Each row, then roughly how far along a hidden order it lies, from 0 to 20
[-66.3  38.2   5.4 -32.7  -3.4  16.5  15.5 -28.4  23.6  18.4  -3.7  46.4
   6.9  -7.3 -28.7 -20.4 -36.7  -0.3] | 19
[-21.2 -18.1  13.6 -40.4   2.4  29.8   8.3   5.3   2.6  65.9  24.5  45.7
  22.4  10.3  -5.6 -26.6  -5.8  23.9] | 18
[-37.3  30.5 -16.9  -6.8   8.6   8.2   4.4  -1.1   3.4  16.9   1.3  18.5
  34.6  16.1 -15.0 -30.3  -2.8  -1.3] | 16
[ -6.6  12.6  22.8 -23.9  -7.0  10.1   6.1 -35.3  14.7   5.6  -7.9  10.5
  16.8 -13.5 -14.9  -8.0 -11.7   3.3] | 16
[-11.7   5.7  -1.9  -9.4  -8.8   5.4   2.3   7.3  10.2   6.4  -5.2  15.1
  -2.6  -5.9  -9.8  -3.2  -5.9  -1.5] | 19
[ 35.7 -29.3  34.1  -4.5 -33.5 -10.3   1.9  12.2   9.0 -23.7 -29.8 -28.9
 -40.7  -1.8  19.5  42.0  11.4 -12.4] | 19
[-17.9  46.0  36.4 -37.8 -12.8   8.3  15.3 -85.4  29.8 -20.4 -31.8   9.7
  20.8 -28.0 -34.5  -4.6 -34.1  -7.1] | 12
[-73.4  55.2 -38.5   0.3  -1.6   5.7   7.7  19.9  13.6   2.0 -18.5  33.8
  26.0   8.7 -24.5 -27.4 -17.5 -17.3] | 18
[  2.1  -7.1  83.0 -39.0 -16.0   1.3  20.7 -74.4  11.0  -1.0  -6.2 -10.2
 -49.3   1.4  10.4  31.1 -23.6   9.9] | 19
[-59.0  54.0  19.2  -9.1 -17.8  -9.9  21.4 -38.1  27.4 -40.7 -37.4   5.4
 -31.5  -6.6 -15.7  21.6 -38.8 -26.6] | 20
[ 17.8  21.5  29.9 -42.5 -48.7   8.2   2.7  13.0  38.2   4.9 -63.7  -9.7
  39.0   8.0 -17.7 -13.8  18.7 -21.0] | 2
[-75.1  46.9 -32.3 -12.6  49.6  25.4   5.8 -24.4 -17.0  65.2  50.9  56.6
  60.6  26.2 -22.2 -73.8 -19.0  28.9] | 18
[-80.6  36.1  26.5 -48.6 -41.2  14.1  25.7  44.3  33.3  36.2 -46.7  34.2
  -7.4  53.9   2.8  -2.3 -13.0 -22.9] | 16
[-54.4  25.8  32.1 -36.3 -36.6   9.8  22.9  36.9  27.4  31.2 -41.9  20.6
  -2.5  54.1  10.5   0.1  -2.1 -19.0] | 14
[-74.8  46.4  27.7 -12.4  13.7  -4.0  22.1 -15.3 -11.5  22.0  -6.4  -3.0
  -3.9  72.2  20.6 -10.1  -5.9  -4.5] | 17
[-83.0  62.3  -8.0 -11.5 -28.9  -3.7  19.4  32.7  27.0  -7.6 -49.5  23.8
  -5.3  33.8  -8.3   0.9 -18.3 -32.7] | 17
[-50.8  57.9  -9.6   6.7  41.6  -2.9   7.4 -67.1  -7.7 -11.1  14.9   6.6
  25.2   4.2 -20.1 -32.0 -25.8   5.1] | 18
[ -6.9  15.9  41.8 -43.4 -36.0  12.3  14.2 -47.0  42.7  -8.9 -33.4  17.6
   1.2 -32.9 -28.5   9.6 -26.4  -8.5] | 15
[-51.6  44.4  35.2 -42.5 -21.9   7.5  23.3 -68.7  43.4 -13.4 -33.6  25.7
 -15.7 -27.0 -31.5  12.1 -44.3 -12.3] | 18
[-57.4  71.1 -26.3  -5.0  -3.4   3.0   4.4 -32.8  32.2 -26.8 -33.2  24.0
  43.4 -29.4 -48.9 -25.2 -28.7 -20.7] | 14
[-55.2  22.2  57.9 -29.0   1.1  -0.1  24.6 -14.2  -5.0  35.1 -14.3  -1.5
 -24.3  75.6  27.1   0.8  -9.3  -0.8] | 17
[-21.8  50.3  15.8 -44.7 -17.3  18.6   7.8   6.7  30.5  36.1 -37.1  19.1
  73.9  33.5 -26.8 -50.9   6.9  -5.3] | 0

Next part:
[ 13.1   2.3   6.4 -16.5 -22.9 -10.2   4.7   2.0  -2.6   0.6 -12.3 -10.0
   4.2   7.4  -0.2  31.6   2.8   1.1  40.9   2.9  17.9   1.4   2.3   4.5
  -3.1  10.0  -4.8   2.0 -28.0   8.9  -1.4] | 6
[-13.5   1.2   5.8 -22.1 -21.0  -5.8   2.2   3.3  -4.6   3.3  -5.3 -11.2
   6.1  12.9   2.3  31.8   7.6  -2.8  36.8   0.5  -1.2  -8.1  -9.8   1.3
  -0.4  12.8 -10.0  11.0 -36.9   8.9  -1.9] | 12
[  4.2  -8.0  -1.3  -4.2  -8.4  -9.2  -4.7  -2.9  -5.0   5.3  -1.1   2.1
  -5.2  -1.7  -0.4  -1.7  -0.3  19.9  -5.8  -2.4 -26.1  -1.7  -7.7   0.6
   8.6  -4.4  -2.0  -1.8 -12.9  -7.2   0.2] | 5
[  2.3  -1.8  -3.2  -0.9  35.1   7.6   2.4  -3.2  -2.3   2.8  -6.6   0.3
 -11.0 -13.8   0.5 -27.3   2.8   4.1  41.3   0.0 -15.9  -5.4  -1.8   4.6
   8.0 -13.1   4.7   2.6 -55.1  -1.9  -1.2] | 1
[ -5.0  -2.6   3.3  10.2  18.4   2.7   7.7   4.6  -1.7  -0.4 -10.4  -6.9
   5.1   5.6   1.2  13.5   2.8 -29.3  33.8  -1.1 -28.8  -2.7 -14.4   5.8
   5.3  29.4   4.8   2.9 -66.3  -0.6   0.9] | 3
[-23.6 -12.4  -2.1 -36.5  -4.7  -6.5   0.2   2.4   0.1  -1.5  -6.0   2.2
  -1.0  -6.8  -0.9  -3.1   2.3 -19.8 -24.2  -0.6 -84.4  -0.7  -4.7  -9.4
   7.3  10.6  -3.9  -2.6  -5.4  -7.8   1.3] | 20
[  8.4  -2.4   5.0 -12.0 -32.8 -14.1   0.1   0.6  -3.5   3.3  -0.6  -6.4
   1.3   5.8   0.3  22.3   2.6   7.8  15.7   1.7  -5.5   0.9  -5.7   0.2
   1.8  10.5  -8.8  -0.3 -13.1   2.6  -1.9] | 9
[  9.7   1.3  -1.8  48.7  -6.6 -15.4  -0.4   0.0   1.3   1.6  32.9   4.2
  -7.4   2.0  -1.6 -12.7  -0.3 -22.7 -12.3   1.9 -73.4   7.2   5.0  -4.4
  11.2   7.6  -1.9  10.6 -26.8   2.1   0.6] | 11
[  5.9  -6.2   3.8 -15.7  -5.4  -7.4   1.8   1.3  -5.0   2.5 -20.0  -5.8
   6.8  10.3   0.3  30.6  -0.9  11.3  14.3  -6.7  15.5  -1.4 -10.6   6.3
   1.6  15.5   1.9  -3.4 -27.1  -5.6   2.1] | 0
[  7.6 -12.3   2.8 -33.8 -11.7 -11.5  -1.3  -0.7  -5.5   4.1 -22.7  -3.2
   6.3   6.0   0.0  27.6  -3.0  26.9  -6.0 -10.5  20.9  -0.5 -12.1   3.5
   2.7  12.5  -0.2  -9.7  -8.5 -15.4   2.7] | 0
[-13.9   1.7  -1.4 -18.7 -38.1  -6.9  -6.2  -0.4  -6.9   3.9  -7.9   2.2
  -7.6   3.8  -1.5  15.1   7.1   8.7  27.4  12.9 -68.2  -5.5   3.9   2.4
   4.0 -27.8  -6.4  11.0 -11.4  22.1  -3.2] | 20
[ 15.0  -5.7   2.0  14.7 -19.2  -5.2  -1.1  -0.7  -4.1   3.6  -0.9  -1.2
  -3.5  -3.9  -0.1   7.2   1.0   6.1  17.1   5.7 -29.9   1.1 -14.0   5.4
   6.4  13.6  -1.5  -9.3 -14.9   1.0  -2.9] | 4
[  5.0   4.4   4.4   3.8 -27.7  -9.9   4.1   4.4   2.2  -4.2   0.0  -3.4
   6.8   9.9  -1.8  28.2   0.5 -26.8   1.2   5.7 -24.0   7.5   8.2  -0.6
  -4.2  16.6  -2.2   2.8   5.4  12.5   0.2] | 16
[ -7.2  -7.4   1.2  -2.4  -8.0   7.1   0.6   3.2  -3.0  -0.8 -17.8  -1.1
   3.5  -3.3   0.3  15.4   2.0 -12.6  11.1   7.0 -42.4  -2.2 -19.0   5.7
   2.1  22.2   2.9 -12.6  -3.1   2.5  -1.8] | 11
[  5.6   1.2   5.4 -30.2   7.0 -12.3   8.2   0.4   2.0   0.8   4.4 -12.7
   2.8   3.7   1.4   6.5   2.5  -3.0  20.3 -10.6  45.8   0.0   7.8  -6.1
  -1.2  10.6  -9.3   9.9 -45.0  -8.3   1.1] | 5
[  8.4   4.2  -0.4  21.4  15.1 -10.1   5.1   1.7   0.8  -0.8   6.5  -0.5
  -1.4  10.3  -1.8   2.8  -1.1 -24.5  16.9  -4.2 -25.3   4.5  13.8   1.7
   5.6   2.8   5.7  16.9 -58.3   2.9   3.9] | 3
